Below are the code and all the weights of a small trained network. Each question names an input and a class and asks about switching units off, where a switched-off unit gives its printed mean instead of its output.

import numpy as np


def w(rows, s, z=0):
    codes = np.array(rows[::2]) - 128.0
    scale = np.full(codes.shape[1], s)
    scale[-1] = z or s
    return codes * scale


def f(y):
    return y / 2 * (1 + np.tanh(0.7978845608 * (y + 0.044715 * y**3)))


def log_softmax(a):
    a = a - a.max(-1, keepdims=True)
    return a - np.log(np.exp(a).sum(-1, keepdims=True))


def net(x, mask):
    res = np.array(x, float).reshape(1, 7) / 4 @ E
    y = f(res @ A[0][:, :-1].T + A[0][:, -1])
    res = res + np.where(mask, y, B[0][:, -1]) @ B[0][:, :-1]
    return log_softmax(res[-1] @ U[:, :-1].T + U[:, -1])


A, B = {}, {}
E = w([
[141,17,109,111,163,172,87,78,81,137,93],'x0',
[56,106,91,143,129,113,124,83,113,141,137],'x1',
[117,163,103,179,87,78,149,115,72,169,120],'x2',
[94,123,195,83,78,150,168,127,112,139,156],'x3',
[78,107,186,146,108,148,203,105,76,125,207],'x4',
[121,103,115,163,90,137,47,170,102,141,147],'x5',
[117,101,139,56,103,166,83,4,135,134,143],'x6',
],0.011)
A[0] = w([
[75,180,162,147,79,108,254,33,80,142,195,192],'neuron 1',
[118,158,159,15,153,152,212,50,187,115,140,106],'neuron 2',
[174,126,134,102,159,161,194,99,117,127,132,55],'neuron 3',
[167,78,154,160,209,177,206,177,124,104,158,133],'neuron 4',
[57,148,136,85,79,137,125,138,121,152,153,204],'neuron 5',
[182,199,67,86,167,105,90,56,194,129,86,253],'neuron 6',
[121,114,76,142,173,102,139,102,100,142,91,138],'neuron 7',
[169,113,160,96,85,152,80,39,93,138,126,94],'neuron 8',
],0.016,0.003)
B[0] = w([
[183,78,155,233,124,39,5,108,238,64,69,252],'neuron 1',
[92,40,255,41,119,185,245,120,85,166,147,226],'neuron 2',
[189,140,171,119,114,89,211,64,139,149,68,162],'neuron 3',
[65,152,210,113,84,122,90,159,185,112,173,179],'neuron 4',
[117,98,173,100,146,143,97,113,193,96,124,172],'neuron 5',
[150,31,146,224,127,62,41,73,190,81,86,232],'neuron 6',
[39,139,112,98,72,176,35,157,185,135,126,171],'neuron 7',
[146,130,46,83,174,135,200,118,37,138,180,193],'neuron 8',
],0.0097,0.025)
U = w([
[76,176,111,137,86,149,182,118,133,209,54,29],'0',
[79,76,12,95,181,151,69,33,92,140,144,47],'1',
[85,86,173,129,114,107,75,86,202,80,151,226],'2',
[132,254,173,126,102,135,174,221,138,132,205,173],'3',
[76,46,162,11,167,165,154,36,104,125,200,177],'4',
[217,147,136,165,160,81,139,104,137,93,154,5],'5',
],0.0077,0.0032)

Each question gives the input, the list of numbers given to net, and the class t.
The units are the neurons (one row each of A and B). Each row of codes is followed by its name. A weight is (code - 128) times the scale printed after its matrix; where a second scale follows, it is the last column's (A, B and U).
mask holds one flag per neuron, in row order. A switched-off neuron (its flag False) gives its mean, the last column of its row in B, instead of its output. The means were averaged over made-up inputs and are rounded, as every weight is.
A unit's drop is (log p(t) with every unit on - log p(t) with that unit switched off) / (log p(t) with every unit on - log p(t) with every unit switched off).
The circuit of an input: a set's keep is (log p(t) with only the set's units on - log p(t) with every unit switched off) / (log p(t) with every unit on - log p(t) with every unit switched off). Starting from all 8 units, units are removed one at a time, each time the one whose removal leaves the highest keep (on an exact tie, the one counted first), for as long as the keep stays at least 0.8.
circuit, biggest first: the units of the circuit, biggest drop first
top k neurons: the k neurons with the biggest drops, biggest first
drop of u: that unit's drop, to one decimal
input [1,5,2,-5,1,3,3], class 1: circuit, biggest first -> (neuron 2; neuron 1)
input [3,5,5,-6,-3,4,-8], class 1: circuit, biggest first -> (neuron 1; neuron 4)
input [1,-7,3,-6,6,3,5], class 1: top neuron -> (neuron 2)
input [-1,-3,-6,-1,5,5,-6], class 3: circuit, biggest first -> (neuron 1; neuron 6)
input [8,4,2,-4,8,8,6], class 1: circuit, biggest first -> (neuron 2; neuron 8)
input [-1,-1,8,-6,1,6,-3], class 0: circuit, biggest first -> (neuron 1; neuron 6)
input [3,-7,1,0,8,-5,4], class 4: top 2 neurons -> (neuron 2; neuron 8)
input [8,-5,-5,-8,-3,-3,5], class 1: top 2 neurons -> (neuron 8; neuron 1)
input [7,4,8,5,-1,3,4], class 1: circuit, biggest first -> (neuron 8; neuron 2)
input [5,-3,2,5,1,1,-4], class 3: circuit, biggest first -> (neuron 6; neuron 1; neuron 2)
input [0,3,7,-2,0,7,2], class 1: top 4 neurons -> (neuron 2; neuron 1; neuron 6; neuron 4)
input [-4,-4,-1,5,-1,4,-7], class 3: drop of neuron 6 -> 0.2
input [-4,1,-5,-6,4,5,-3], class 3: drop of neuron 6 -> 0.4
input [5,8,7,-3,-5,6,-5], class 1: circuit, biggest first -> (neuron 1)
input [-8,-7,2,4,0,8,-5], class 3: drop of neuron 1 -> 0.3
